Below is a small trained network, with its code and all its weights. Each question gives an input and a target symbol and asks what happens when units are switched off, that is, made to give their printed mean instead of their output.

import numpy as np


def w(rows, s, z=0):
    codes = np.array(rows[::2]) - 128.0
    scale = np.full(codes.shape[1], s)
    scale[-1] = z or s
    return codes * scale


def f(y):
    return y / 2 * (1 + np.tanh(0.7978845608 * (y + 0.044715 * y**3)))


def softmax(a):
    e = np.exp(a - a.max(-1, keepdims=True))
    return e / e.sum(-1, keepdims=True)


def log_softmax(a):
    a = a - a.max(-1, keepdims=True)
    return a - np.log(np.exp(a).sum(-1, keepdims=True))


def net(x, mask):
    ids = ['ΘΨαηπτφ'.index(c) for c in x.split()]
    T = len(ids)
    res = E[ids] + P[:T]
    q, k, v = (res @ M[0].T for M in (Q, K, V))
    z = softmax(np.where(np.tri(T) > 0, q @ k.T / 4**0.5, -1e9)) @ v
    res = res + np.where(mask[0], z, O[0][:, -1]) @ O[0][:, :-1]
    y = f(res @ A[0][:, :-1].T + A[0][:, -1])
    res = res + np.where(mask[1:9], y, B[0][:, -1]) @ B[0][:, :-1]
    return log_softmax(res[-1] @ U[:, :-1].T + U[:, -1])


Q, K, V, O, A, B = {}, {}, {}, {}, {}, {}
E = w([
[114,82,27,40],'Θ',
[160,155,11,55],'Ψ',
[191,171,53,65],'α',
[175,53,160,24],'η',
[162,17,67,197],'π',
[230,31,153,139],'τ',
[247,133,90,200],'φ',
],0.011)
P = w([
[227,36,2,38],'0',
[238,36,26,72],'1',
[225,54,38,78],'2',
[208,71,58,66],'3',
[196,83,67,85],'4',
[188,92,82,100],'5',
[177,97,99,111],'6',
[167,109,112,130],'7',
[157,114,130,144],'8',
[153,125,159,169],'9',
[132,135,157,197],'10',
[131,152,162,177],'11',
],0.0057)
Q[0] = w([
[160,143,170,192],'h0',
[145,154,61,73],'h0',
[62,137,185,99],'h0',
[249,74,38,100],'h0',
],0.022)
K[0] = w([
[201,71,151,143],'h0',
[39,126,161,105],'h0',
[120,119,47,98],'h0',
[62,196,250,239],'h0',
],0.018)
V[0] = w([
[171,22,172,174],'h0',
[207,212,201,103],'h0',
[105,105,179,96],'h0',
[122,120,161,8],'h0',
],0.016)
O[0] = w([
[181,102,232,196,245],'h0',
[196,87,121,4,103],'h0',
[88,92,174,116,2],'h0',
[61,137,213,42,171],'h0',
],0.014,0.0055)
A[0] = w([
[129,255,110,116,111],'n0',
[133,98,133,167,2],'n1',
[152,166,104,151,145],'n2',
[89,126,91,92,111],'n3',
[79,185,131,133,108],'n4',
[98,152,168,125,147],'n5',
[171,92,97,101,81],'n6',
[109,116,55,126,135],'n7',
],0.018,0.006)
B[0] = w([
[13,150,25,187,244],'n0',
[101,167,96,69,225],'n1',
[112,45,176,125,237],'n2',
[166,62,231,154,247],'n3',
[230,251,81,149,152],'n4',
[96,76,72,140,158],'n5',
[95,150,20,157,255],'n6',
[189,181,177,98,231],'n7',
],0.015,0.011)
U = w([
[147,119,131,126,53],'Θ',
[168,209,131,173,70],'Ψ',
[43,179,74,81,162],'α',
[78,82,179,244,75],'η',
[237,75,78,123,58],'π',
[250,151,189,88,254],'τ',
[129,83,135,2,175],'φ',
],0.0044,0.0059)

Each question gives the input, a string of symbols that net reads in full, and the target symbol t.
The units are the heads (4 rows each of Q, K, V and O) and the neurons (one row each of A and B). Each row of codes is followed by its name. A weight is (code - 128) times the scale printed after its matrix; where a second scale follows, it is the last column's (O, A, B and U).
mask holds one flag per unit, heads first, then neurons. A switched-off unit (its flag False) gives its mean, the last column of its rows in O or B, instead of its output. The means were averaged over made-up inputs and are rounded, as every weight is.
A unit's drop is (log p(t) with every unit on - log p(t) with that unit switched off) / (log p(t) with every unit on - log p(t) with every unit switched off).
The circuit of an input: a set's keep is (log p(t) with only the set's units on - log p(t) with every unit switched off) / (log p(t) with every unit on - log p(t) with every unit switched off). Starting from all 9 units, units are removed one at a time, each time the one whose removal leaves the highest keep (on an exact tie, the one counted first), for as long as the keep stays at least 0.8.
circuit, biggest first: the units of the circuit, biggest drop first
unit that matters most: the unit with the biggest drop
top k neurons: the k neurons with the biggest drops, biggest first
drop of u: that unit's drop, to one decimal
input Ψ Θ π α, target η: unit that matters most : h0
input τ α η α Θ Ψ η Θ Ψ, target φ: top 2 neurons : [n0 n5]
input π τ φ Θ π, target π: circuit, biggest first : [h0 n0]
input φ α α α η η Ψ Θ η Ψ Ψ, target φ: top 3 neurons : [n0 n6 n5]
input α η α α φ φ π, target π: top 2 neurons : [n0 n6]
input Θ Θ π α α Θ Θ Ψ, target Ψ: top 2 neurons : [n4 n0]
input α α Θ α η τ η α α φ α, target π: top 2 neurons : [n6 n0]
input α π η, target η: top 2 neurons : [n7 n5]
input α Θ η Θ Ψ π φ α η, target π: top 4 neurons : [n0 n7 n6 n1]
input Ψ α π Ψ Θ π Ψ Θ Ψ α Θ φ, target π: top 2 neurons : [n6 n0]
input τ π α Ψ, target η: top 3 neurons : [n2 n7 n4]
input π Θ α α α Θ Ψ Ψ, target Ψ: drop of n6 : 0.1
input Θ η π η Θ φ Ψ, target π: drop of h0 : 1.0
input α τ α α, target τ: unit that matters most : h0
input Ψ α π Θ η, target η: drop of n1 : 0.6
